Below is a small trained network, with its code and all its weights. Each question gives an input and a class and asks what happens when units are switched off, that is, made to give their printed mean instead of their output.

import numpy as np


def w(rows, s, z=0):
    codes = np.array(rows[::2]) - 128.0
    scale = np.full(codes.shape[1], s)
    scale[-1] = z or s
    return codes * scale


def f(y):
    return np.maximum(y, 0)


def log_softmax(a):
    a = a - a.max(-1, keepdims=True)
    return a - np.log(np.exp(a).sum(-1, keepdims=True))


def net(x, mask):
    res = np.array(x, float).reshape(1, 6) / 4 @ E
    y = f(res @ A[0][:, :-1].T + A[0][:, -1])
    res = res + np.where(mask, y, B[0][:, -1]) @ B[0][:, :-1]
    return log_softmax(res[-1] @ U[:, :-1].T + U[:, -1])


A, B = {}, {}
E = w([
[132,138,250,59],'x0',
[32,49,153,61],'x1',
[99,222,177,115],'x2',
[178,177,124,73],'x3',
[254,128,155,173],'x4',
[93,111,111,140],'x5',
],0.0081)
A[0] = w([
[135,152,115,123,252],'neuron 1',
[220,88,61,117,159],'neuron 2',
[90,193,108,93,253],'neuron 3',
[136,151,131,54,195],'neuron 4',
[155,191,169,246,130],'neuron 5',
[250,201,199,113,49],'neuron 6',
[176,136,94,202,108],'neuron 7',
],0.011,0.0038)
B[0] = w([
[136,176,127,233,191],'neuron 1',
[97,232,68,210,224],'neuron 2',
[106,204,123,104,229],'neuron 3',
[72,235,113,140,202],'neuron 4',
[56,25,115,108,228],'neuron 5',
[3,72,66,44,254],'neuron 6',
[101,212,101,218,212],'neuron 7',
],0.0061,0.0077)
U = w([
[99,2,138,130,2],'0',
[114,244,132,166,254],'1',
],0.0091,0.00051)

Each question gives the input, the list of numbers given to net, and the class t.
The units are the neurons (one row each of A and B). Each row of codes is followed by its name. A weight is (code - 128) times the scale printed after its matrix; where a second scale follows, it is the last column's (A, B and U).
mask holds one flag per neuron, in row order. A switched-off neuron (its flag False) gives its mean, the last column of its row in B, instead of its output. The means were averaged over made-up inputs and are rounded, as every weight is.
A unit's drop is (log p(t) with every unit on - log p(t) with that unit switched off) / (log p(t) with every unit on - log p(t) with every unit switched off).
The circuit of an input: a set's keep is (log p(t) with only the set's units on - log p(t) with every unit switched off) / (log p(t) with every unit on - log p(t) with every unit switched off). Starting from all 7 units, units are removed one at a time, each time the one whose removal leaves the highest keep (on an exact tie, the one counted first), for as long as the keep stays at least 0.8.
units of the circuit, in order: the units of the circuit, biggest drop first
k most important neurons: the k neurons with the biggest drops, biggest first
drop when u is switched off: that unit's drop, to one decimal
input [-8,6,-3,-2,8,-4], class 1: units of the circuit, in order : [neuron 2]
input [3,-7,4,2,5,-2], class 0: units of the circuit, in order : [neuron 6; neuron 5]
input [8,-2,0,4,2,-8], class 0: 3 most important neurons : [neuron 6; neuron 2; neuron 7]
input [5,-7,-1,2,5,-6], class 0: 3 most important neurons : [neuron 6; neuron 5; neuron 3]
input [6,-5,8,-7,3,7], class 0: units of the circuit, in order : [neuron 5; neuron 6]
input [-8,0,-8,-6,-1,4], class 1: 2 most important neurons : [neuron 2; neuron 7]
input [1,7,-7,4,1,-6], class 1: 3 most important neurons : [neuron 5; neuron 6; neuron 2]
input [-2,-5,4,-4,3,-8], class 0: 3 most important neurons : [neuron 5; neuron 6; neuron 4]
input [-5,3,-8,2,-1,-7], class 1: 3 most important neurons : [neuron 2; neuron 5; neuron 6]
input [-4,-1,6,-5,5,-5], class 0: 2 most important neurons : [neuron 5; neuron 4]
input [-7,2,-4,0,1,7], class 1: 4 most important neurons : [neuron 2; neuron 5; neuron 6; neuron 7]
input [8,-5,8,-8,2,-6], class 0: drop when neuron 1 is switched off : 0.0
input [8,-5,5,-6,3,5], class 0: drop when neuron 5 is switched off : 0.1
input [7,-7,-4,-8,-3,7], class 0: drop when neuron 2 is switched off : 0.2
input [1,-1,2,-3,6,7], class 0: most important neuron : [neuron 5]
